Here is a tiny trained network, its code and every weight. The questions are about switching its units off for an input and a target symbol, where a switched-off unit gives its printed mean instead of its output.

import numpy as np


def w(rows, s, z=0):
    codes = np.array(rows[::2]) - 128.0
    scale = np.full(codes.shape[1], s)
    scale[-1] = z or s
    return codes * scale


def f(y):
    return np.maximum(y, 0)


def softmax(a):
    e = np.exp(a - a.max(-1, keepdims=True))
    return e / e.sum(-1, keepdims=True)


def log_softmax(a):
    a = a - a.max(-1, keepdims=True)
    return a - np.log(np.exp(a).sum(-1, keepdims=True))


def net(x, mask):
    ids = ['ΠΨβδεζηλξτ'.index(c) for c in x.split()]
    T = len(ids)
    res = E[ids] + P[:T]
    r = res
    for j in range(3):
        rows = slice(2 * j, 2 * j + 2)
        q, k, v = (r @ M[0][rows].T for M in (Q, K, V))
        z = softmax(np.where(np.tri(T) > 0, q @ k.T / 2**0.5, -1e9)) @ v
        o = O[0][rows]
        res = res + np.where(mask[j], z, o[:, -1]) @ o[:, :-1]
    y = f(res @ A[0][:, :-1].T + A[0][:, -1])
    res = res + np.where(mask[3:11], y, B[0][:, -1]) @ B[0][:, :-1]
    return log_softmax(res[-1] @ U[:, :-1].T + U[:, -1])


Q, K, V, O, A, B = {}, {}, {}, {}, {}, {}
E = w([
[121,75,224,137,54],'Π',
[203,35,107,180,138],'Ψ',
[150,178,184,191,150],'β',
[177,127,213,110,111],'δ',
[195,173,127,221,200],'ε',
[189,51,182,81,82],'ζ',
[103,97,138,158,142],'η',
[177,121,102,249,151],'λ',
[225,78,117,162,188],'ξ',
[113,178,246,189,93],'τ',
],0.013)
P = w([
[158,218,91,2,47],'0',
[145,63,166,186,144],'1',
[145,69,175,186,127],'2',
[124,85,147,154,127],'3',
[133,92,137,162,126],'4',
[140,86,129,152,112],'5',
[137,115,144,158,103],'6',
[136,126,130,158,99],'7',
[131,58,128,156,90],'8',
[120,71,144,163,79],'9',
],0.0094)
Q[0] = w([
[239,103,141,221,81],'head 1',
[129,109,145,107,196],'head 1',
[3,83,68,114,159],'head 2',
[212,101,236,219,95],'head 2',
[152,129,195,139,60],'head 3',
[135,60,60,139,223],'head 3',
],0.0075)
K[0] = w([
[155,228,87,4,141],'head 1',
[83,115,163,114,128],'head 1',
[72,73,119,175,198],'head 2',
[202,184,68,98,63],'head 2',
[109,118,52,73,107],'head 3',
[97,52,172,165,214],'head 3',
],0.011)
V[0] = w([
[138,245,211,66,181],'head 1',
[11,55,176,174,24],'head 1',
[18,252,255,176,125],'head 2',
[115,180,26,239,175],'head 2',
[191,156,90,61,90],'head 3',
[136,98,161,157,210],'head 3',
],0.009)
O[0] = w([
[56,170,159,91,65,155],'head 1',
[174,109,9,173,89,18],'head 1',
[106,156,119,128,28,2],'head 2',
[202,188,219,110,88,86],'head 2',
[132,62,128,134,149,120],'head 3',
[97,129,165,115,104,179],'head 3',
],0.013,0.0079)
A[0] = w([
[184,58,159,124,165,45],'neuron 1',
[166,75,225,160,52,232],'neuron 2',
[115,157,174,98,6,121],'neuron 3',
[36,88,67,103,146,51],'neuron 4',
[212,127,228,120,184,242],'neuron 5',
[104,186,104,181,127,49],'neuron 6',
[42,170,173,2,181,250],'neuron 7',
[99,114,130,106,187,33],'neuron 8',
],0.0083,0.0022)
B[0] = w([
[112,213,82,215,171,200],'neuron 1',
[145,155,68,63,169,181],'neuron 2',
[200,225,70,111,254,158],'neuron 3',
[90,114,80,85,71,149],'neuron 4',
[207,123,58,147,3,251],'neuron 5',
[153,87,208,166,136,132],'neuron 6',
[121,32,201,147,120,186],'neuron 7',
[45,127,142,161,152,167],'neuron 8',
],0.0066,0.022)
U = w([
[128,100,99,131,36,40],'Π',
[170,128,129,137,207,169],'Ψ',
[109,181,174,23,244,203],'β',
[67,110,193,89,83,168],'δ',
[179,107,215,26,146,126],'ε',
[85,112,122,61,225,4],'ζ',
[132,120,156,80,124,215],'η',
[212,131,154,110,13,170],'λ',
[154,41,254,126,121,98],'ξ',
[112,207,97,75,122,102],'τ',
],0.0062,0.0043)

Each question gives the input, a string of symbols that net reads in full, and the target symbol t.
The units are the heads (2 rows each of Q, K, V and O) and the neurons (one row each of A and B). Each row of codes is followed by its name. A weight is (code - 128) times the scale printed after its matrix; where a second scale follows, it is the last column's (O, A, B and U).
mask holds one flag per unit, heads first, then neurons. A switched-off unit (its flag False) gives its mean, the last column of its rows in O or B, instead of its output. The means were averaged over made-up inputs and are rounded, as every weight is.
A unit's drop is (log p(t) with every unit on - log p(t) with that unit switched off) / (log p(t) with every unit on - log p(t) with every unit switched off).
The circuit of an input: a set's keep is (log p(t) with only the set's units on - log p(t) with every unit switched off) / (log p(t) with every unit on - log p(t) with every unit switched off). Starting from all 11 units, units are removed one at a time, each time the one whose removal leaves the highest keep (on an exact tie, the one counted first), for as long as the keep stays at least 0.8.
circuit, biggest first: the units of the circuit, biggest drop first
unit that matters most: the unit with the biggest drop
top k neurons: the k neurons with the biggest drops, biggest first
heads that matter: for each layer, one digit per head in row order, 1 if its drop is at least 0.15 and else 0, layers parted by /
input β Ψ λ Ψ Ψ, target β: heads that matter : 110
input λ ξ β Ψ ξ Ψ τ, target λ: circuit, biggest first : [head 2; neuron 5]
input ε ζ Ψ λ Ψ, target ε: top neuron : [neuron 3]
input β ξ ζ λ δ ξ ζ Ψ, target β: circuit, biggest first : [neuron 5; neuron 3; head 2; head 1]
input τ Ψ ξ ξ, target τ: circuit, biggest first : [head 2; neuron 3; head 1]
input ξ ξ λ λ Ψ Ψ Ψ Ψ λ, target ξ: circuit, biggest first : [head 1; neuron 7; neuron 3]
input β β Ψ τ Π Ψ ξ β τ Π, target β: circuit, biggest first : [neuron 3; neuron 5; head 2]
input ξ Ψ λ λ β λ Π λ λ τ, target ξ: heads that matter : 100
input λ τ δ Ψ ε ξ Ψ, target λ: heads that matter : 010
input Π λ Ψ, target Π: circuit, biggest first : [head 2; head 1]
input Ψ ξ λ β Ψ τ, target Ψ: heads that matter : 111
input β ξ Ψ Π Ψ Ψ ξ β Ψ λ, target β: circuit, biggest first : [neuron 3; neuron 5; head 2; head 1]
input β Ψ Π Ψ δ, target β: top 3 neurons : [neuron 3; neuron 5; neuron 2]
input δ ξ Ψ λ ε ε Π Ψ δ Π, target δ: unit that matters most : head 2
input ζ Ψ λ λ λ Ψ Π Ψ Ψ ξ, target ζ: heads that matter : 010
input τ Ψ ξ ε λ Π Ψ β, target τ: circuit, biggest first : [head 2; neuron 3]
input Ψ ξ β ε Ψ λ ζ, target Ψ: circuit, biggest first : [head 1; head 2; neuron 1]
input β ξ λ β λ Ψ β Π ε, target β: circuit, biggest first : [head 2; neuron 3; neuron 5; head 1]
input ξ Ψ λ ξ Π ξ β, target ξ: top 2 neurons : [neuron 7; neuron 3]
input β τ τ ξ ξ Ψ λ λ Ψ τ, target β: top neuron : [neuron 3]
input β λ Ψ Π, target β: circuit, biggest first : [neuron 3; head 2; neuron 5]
input Π Ψ τ Ψ, target Π: circuit, biggest first : [head 1; head 2]
input δ Π Ψ Ψ β ξ δ δ, target δ: heads that matter : 110
